Below are the code and all the weights of a small trained network. Each question names an input and a class and asks about switching units off, where a switched-off unit gives its printed mean instead of its output.

import numpy as np


def w(rows, s, z=0):
    codes = np.array(rows[::2]) - 128.0
    scale = np.full(codes.shape[1], s)
    scale[-1] = z or s
    return codes * scale


def norm(h):
    return h / np.sqrt((h * h).mean(-1, keepdims=True) + 1e-5)


def f(y):
    return np.maximum(y, 0)


def log_softmax(a):
    a = a - a.max(-1, keepdims=True)
    return a - np.log(np.exp(a).sum(-1, keepdims=True))


def net(x, mask):
    res = np.array(x, float).reshape(1, 6) / 4 @ E
    u = 0
    for l in range(3):
        y = f(norm(res) @ A[l][:, :-1].T + A[l][:, -1])
        res = res + np.where(mask[u : u + 8], y, B[l][:, -1]) @ B[l][:, :-1]
        u += 8
    return log_softmax(norm(res)[-1] @ U[:, :-1].T + U[:, -1])


A, B = {}, {}
E = w([
[116,129,109,81,175,109,168,153,85,217,136,99],'x0',
[147,52,168,105,64,85,127,69,67,100,197,110],'x1',
[105,95,34,81,52,54,209,143,36,252,128,136],'x2',
[104,162,17,200,154,43,168,17,107,69,205,154],'x3',
[122,238,71,115,51,90,216,163,166,151,35,231],'x4',
[86,98,129,77,3,120,42,33,216,142,151,210],'x5',
],0.0046)
A[0] = w([
[169,219,178,162,106,170,136,152,195,48,95,159,83],'0.n1',
[91,119,140,103,62,83,172,115,141,130,124,167,2],'0.n2',
[83,188,12,180,29,30,179,97,146,95,95,250,118],'0.n3',
[52,146,67,193,129,105,41,58,196,103,159,200,92],'0.n4',
[114,143,112,96,92,154,128,183,156,200,72,132,54],'0.n5',
[108,141,186,79,31,150,112,170,136,232,65,196,103],'0.n6',
[138,174,40,176,113,56,211,91,98,125,130,151,176],'0.n7',
[107,54,176,103,2,107,81,25,161,134,150,157,109],'0.n8',
],0.0051,0.0035)
B[0] = w([
[117,103,164,160,145,203,132,78,168,91,46,150,207],'0.n1',
[143,158,120,91,137,33,124,125,86,128,170,124,151],'0.n2',
[198,102,69,10,160,141,216,62,132,169,92,149,254],'0.n3',
[97,172,95,156,162,207,144,135,177,102,71,137,205],'0.n4',
[73,75,95,139,86,111,136,116,102,156,206,101,179],'0.n5',
[240,142,70,100,126,132,115,192,135,174,227,110,226],'0.n6',
[187,158,39,53,133,83,130,84,100,114,141,135,227],'0.n7',
[89,211,94,90,125,2,75,151,83,93,146,173,230],'0.n8',
],0.0058,0.0062)
A[1] = w([
[147,134,199,179,90,134,115,137,156,83,107,158,23],'1.n1',
[2,130,177,153,115,73,90,107,92,110,155,127,4],'1.n2',
[137,83,158,104,73,111,75,99,134,105,184,154,64],'1.n3',
[74,131,144,117,126,102,128,125,97,121,114,138,56],'1.n4',
[117,155,137,167,108,104,150,120,165,124,130,148,111],'1.n5',
[129,128,139,125,117,129,134,141,150,136,115,132,80],'1.n6',
[72,134,103,141,122,133,79,69,162,111,145,139,46],'1.n7',
[138,52,180,138,144,85,106,85,53,109,200,63,122],'1.n8',
],0.0075,0.003)
B[1] = w([
[81,174,127,203,225,150,81,166,133,118,193,83,180],'1.n1',
[63,92,210,107,117,113,145,80,93,96,2,203,165],'1.n2',
[106,203,129,69,122,51,88,93,133,100,33,212,205],'1.n3',
[129,112,177,137,96,115,151,144,120,122,110,165,136],'1.n4',
[136,128,122,118,138,148,124,142,116,196,130,106,143],'1.n5',
[107,107,129,133,130,119,115,88,115,158,146,122,136],'1.n6',
[66,179,174,189,183,113,105,172,125,98,162,126,182],'1.n7',
[177,47,133,149,57,210,210,121,121,164,131,63,253],'1.n8',
],0.0063,0.0047)
A[2] = w([
[105,139,38,153,143,2,177,101,86,140,191,128,4],'2.n1',
[117,163,52,198,181,38,187,117,50,124,171,119,77],'2.n2',
[95,145,144,76,76,158,113,213,177,242,58,187,78],'2.n3',
[140,146,115,143,105,107,164,87,141,86,56,162,69],'2.n4',
[140,174,175,128,168,144,117,181,169,98,90,140,50],'2.n5',
[44,114,99,170,134,165,74,74,140,94,251,158,116],'2.n6',
[145,45,137,155,71,217,183,177,156,213,183,96,3],'2.n7',
[57,122,195,182,136,194,101,157,155,89,71,128,69],'2.n8',
],0.0062,0.002)
B[2] = w([
[140,172,113,84,84,89,32,214,138,105,203,102,255],'2.n1',
[209,162,55,17,71,128,103,143,220,105,155,143,235],'2.n2',
[222,98,74,167,115,104,140,173,77,153,254,32,234],'2.n3',
[98,86,119,102,132,176,117,147,124,184,110,77,201],'2.n4',
[57,133,150,199,172,105,102,137,180,105,120,139,215],'2.n5',
[142,185,124,184,168,56,106,194,109,155,162,114,188],'2.n6',
[137,77,203,243,114,176,136,142,148,155,128,52,247],'2.n7',
[77,181,173,176,161,6,133,152,68,136,157,125,244],'2.n8',
],0.0058,0.0045)
U = w([
[120,134,96,112,165,248,208,40,184,108,39,180,50],'0',
[70,80,184,96,66,113,130,63,78,118,85,170,4],'1',
[69,173,192,210,182,117,79,144,141,100,120,142,128],'2',
[174,53,144,185,107,214,169,155,122,185,158,62,173],'3',
[173,169,55,27,89,76,108,132,131,146,169,150,214],'4',
],0.012,0.0031)

Each question gives the input, the list of numbers given to net, and the class t.
The units are the neurons (one row each of A and B). Each row of codes is followed by its name. A weight is (code - 128) times the scale printed after its matrix; where a second scale follows, it is the last column's (A, B and U).
mask holds one flag per neuron, layer by layer. A switched-off neuron (its flag False) gives its mean, the last column of its row in B, instead of its output. The means were averaged over made-up inputs and are rounded, as every weight is.
A unit's drop is (log p(t) with every unit on - log p(t) with that unit switched off) / (log p(t) with every unit on - log p(t) with every unit switched off).
The circuit of an input: a set's keep is (log p(t) with only the set's units on - log p(t) with every unit switched off) / (log p(t) with every unit on - log p(t) with every unit switched off). Starting from the 12 units with the biggest drops (on a tie, the unit counted first), units are removed one at a time, each time the one whose removal leaves the highest keep (on an exact tie, the one counted first), for as long as the keep stays at least 0.8.
circuit, biggest first: the units of the circuit, biggest drop first
most important unit: the unit with the biggest drop
top k neurons: the k neurons with the biggest drops, biggest first
top k neurons in layer l: the k neurons of layer l with the biggest drops, biggest first
drop of u: that unit's drop, to one decimal
input [7,-7,4,-8,7,-2], class 3: most important unit	0.n8
input [6,4,3,-5,4,0], class 3: circuit, biggest first	(0.n8 2.n7)
input [-5,7,0,-1,-3,6], class 1: top 2 neurons	(1.n2 0.n8)
input [-4,1,5,-7,8,-3], class 3: circuit, biggest first	(0.n8 1.n3)
input [-6,-2,1,1,0,-6], class 0: top 3 neurons in layer 0	(0.n8 0.n1 0.n6)
input [-6,8,-5,1,-4,-1], class 2: top 3 neurons	(0.n3 1.n1 1.n7)
input [-5,7,8,3,-8,1], class 1: circuit, biggest first	(1.n2 0.n6 0.n3)
input [-8,1,-1,-8,1,-2], class 2: top 2 neurons in layer 1	(1.n1 1.n8)
input [-3,5,-2,-4,-6,8], class 1: top 3 neurons	(1.n2 0.n8 1.n3)
input [2,-1,-1,-4,8,0], class 3: top 2 neurons	(0.n8 1.n3)
input [5,6,3,-3,2,-5], class 3: top 2 neurons	(0.n8 2.n7)
input [7,-4,7,-8,-6,6], class 3: top 2 neurons	(2.n7 0.n7)
input [5,0,-2,7,-6,6], class 2: top 3 neurons in layer 0	(0.n3 0.n6 0.n4)
input [5,-6,-2,7,5,6], class 0: circuit, biggest first	(0.n4)
input [2,-1,-7,8,5,1], class 0: drop of 1.n7	0.0
input [-7,4,-5,7,5,-1], class 0: drop of 0.n4	0.1
input [-2,8,-4,-2,4,1], class 2: drop of 0.n3	0.3
